Below are the code and all the weights of a small trained network. Each question names an input and a class and asks about switching units off, where a switched-off unit gives its printed mean instead of its output.

import numpy as np


def w(rows, s, z=0):
    codes = np.array(rows[::2]) - 128.0
    scale = np.full(codes.shape[1], s)
    scale[-1] = z or s
    return codes * scale


def f(y):
    return y / 2 * (1 + np.tanh(0.7978845608 * (y + 0.044715 * y**3)))


def log_softmax(a):
    a = a - a.max(-1, keepdims=True)
    return a - np.log(np.exp(a).sum(-1, keepdims=True))


def net(x, mask):
    res = np.array(x, float).reshape(1, 5) / 4 @ E
    y = f(res @ A[0][:, :-1].T + A[0][:, -1])
    res = res + np.where(mask, y, B[0][:, -1]) @ B[0][:, :-1]
    return log_softmax(res[-1] @ U[:, :-1].T + U[:, -1])


A, B = {}, {}
E = w([
[1,99,44],'x0',
[78,176,225],'x1',
[153,169,109],'x2',
[36,86,157],'x3',
[63,185,122],'x4',
],0.008)
A[0] = w([
[222,150,148,118],'neuron 0',
[144,128,99,21],'neuron 1',
[179,59,166,254],'neuron 2',
[55,196,66,153],'neuron 3',
[166,21,164,230],'neuron 4',
[187,145,74,83],'neuron 5',
[74,239,182,165],'neuron 6',
[100,79,162,137],'neuron 7',
[127,194,182,154],'neuron 8',
[27,214,33,193],'neuron 9',
[117,171,156,86],'neuron 10',
[35,145,184,110],'neuron 11',
[83,214,213,116],'neuron 12',
[150,124,231,170],'neuron 13',
[54,5,71,201],'neuron 14',
[177,173,86,145],'neuron 15',
[78,144,157,65],'neuron 16',
[129,80,125,224],'neuron 17',
[67,203,242,185],'neuron 18',
[231,103,178,100],'neuron 19',
[100,189,217,168],'neuron 20',
[43,85,78,204],'neuron 21',
],0.013,0.0046)
B[0] = w([
[147,142,185,188],'neuron 0',
[149,170,102,122],'neuron 1',
[109,101,219,196],'neuron 2',
[170,54,148,196],'neuron 3',
[115,75,164,196],'neuron 4',
[137,219,123,153],'neuron 5',
[145,105,59,201],'neuron 6',
[158,130,132,157],'neuron 7',
[138,111,96,173],'neuron 8',
[202,70,156,236],'neuron 9',
[121,128,95,139],'neuron 10',
[115,194,105,197],'neuron 11',
[172,140,52,197],'neuron 12',
[161,2,56,198],'neuron 13',
[51,103,192,247],'neuron 14',
[165,191,179,156],'neuron 15',
[96,213,96,150],'neuron 16',
[120,122,173,165],'neuron 17',
[139,109,7,230],'neuron 18',
[151,128,243,199],'neuron 19',
[151,110,50,199],'neuron 20',
[127,98,185,229],'neuron 21',
],0.0085,0.012)
U = w([
[179,153,105,247],'0',
[98,194,192,82],'1',
[99,39,178,180],'2',
[156,74,5,94],'3',
[222,65,170,80],'4',
[33,228,90,64],'5',
[66,191,129,74],'6',
],0.012)

Each question gives the input, the list of numbers given to net, and the class t.
The units are the neurons (one row each of A and B). Each row of codes is followed by its name. A weight is (code - 128) times the scale printed after its matrix; where a second scale follows, it is the last column's (A, B and U).
mask holds one flag per neuron, in row order. A switched-off neuron (its flag False) gives its mean, the last column of its row in B, instead of its output. The means were averaged over made-up inputs and are rounded, as every weight is.
A unit's drop is (log p(t) with every unit on - log p(t) with that unit switched off) / (log p(t) with every unit on - log p(t) with every unit switched off).
The circuit of an input: a set's keep is (log p(t) with only the set's units on - log p(t) with every unit switched off) / (log p(t) with every unit on - log p(t) with every unit switched off). Starting from the 12 units with the biggest drops (on a tie, the unit counted first), units are removed one at a time, each time the one whose removal leaves the highest keep (on an exact tie, the one counted first), for as long as the keep stays at least 0.8.
units of the circuit, in order: the units of the circuit, biggest drop first
k most important neurons: the k neurons with the biggest drops, biggest first
drop of u: that unit's drop, to one decimal
input [6,-7,-5,-7,7], class 2: units of the circuit, in order	[neuron 14]
input [4,-4,3,-4,-6], class 0: units of the circuit, in order	[neuron 5; neuron 13]
input [8,-8,5,-8,0], class 4: units of the circuit, in order	[neuron 9; neuron 18]
input [6,7,7,-1,-8], class 0: units of the circuit, in order	[neuron 13; neuron 14]
input [6,-2,7,-2,7], class 4: 2 most important neurons	[neuron 9; neuron 3]
input [2,-8,7,1,8], class 4: 2 most important neurons	[neuron 9; neuron 3]
input [6,3,6,1,2], class 3: 2 most important neurons	[neuron 19; neuron 2]
input [-7,-4,0,-8,1], class 1: 2 most important neurons	[neuron 5; neuron 9]
input [-1,-6,-6,-2,-4], class 2: drop of neuron 9	0.1
input [2,6,8,-7,-7], class 0: drop of neuron 9	0.7
input [-3,-5,4,-7,-2], class 1: drop of neuron 5	0.2
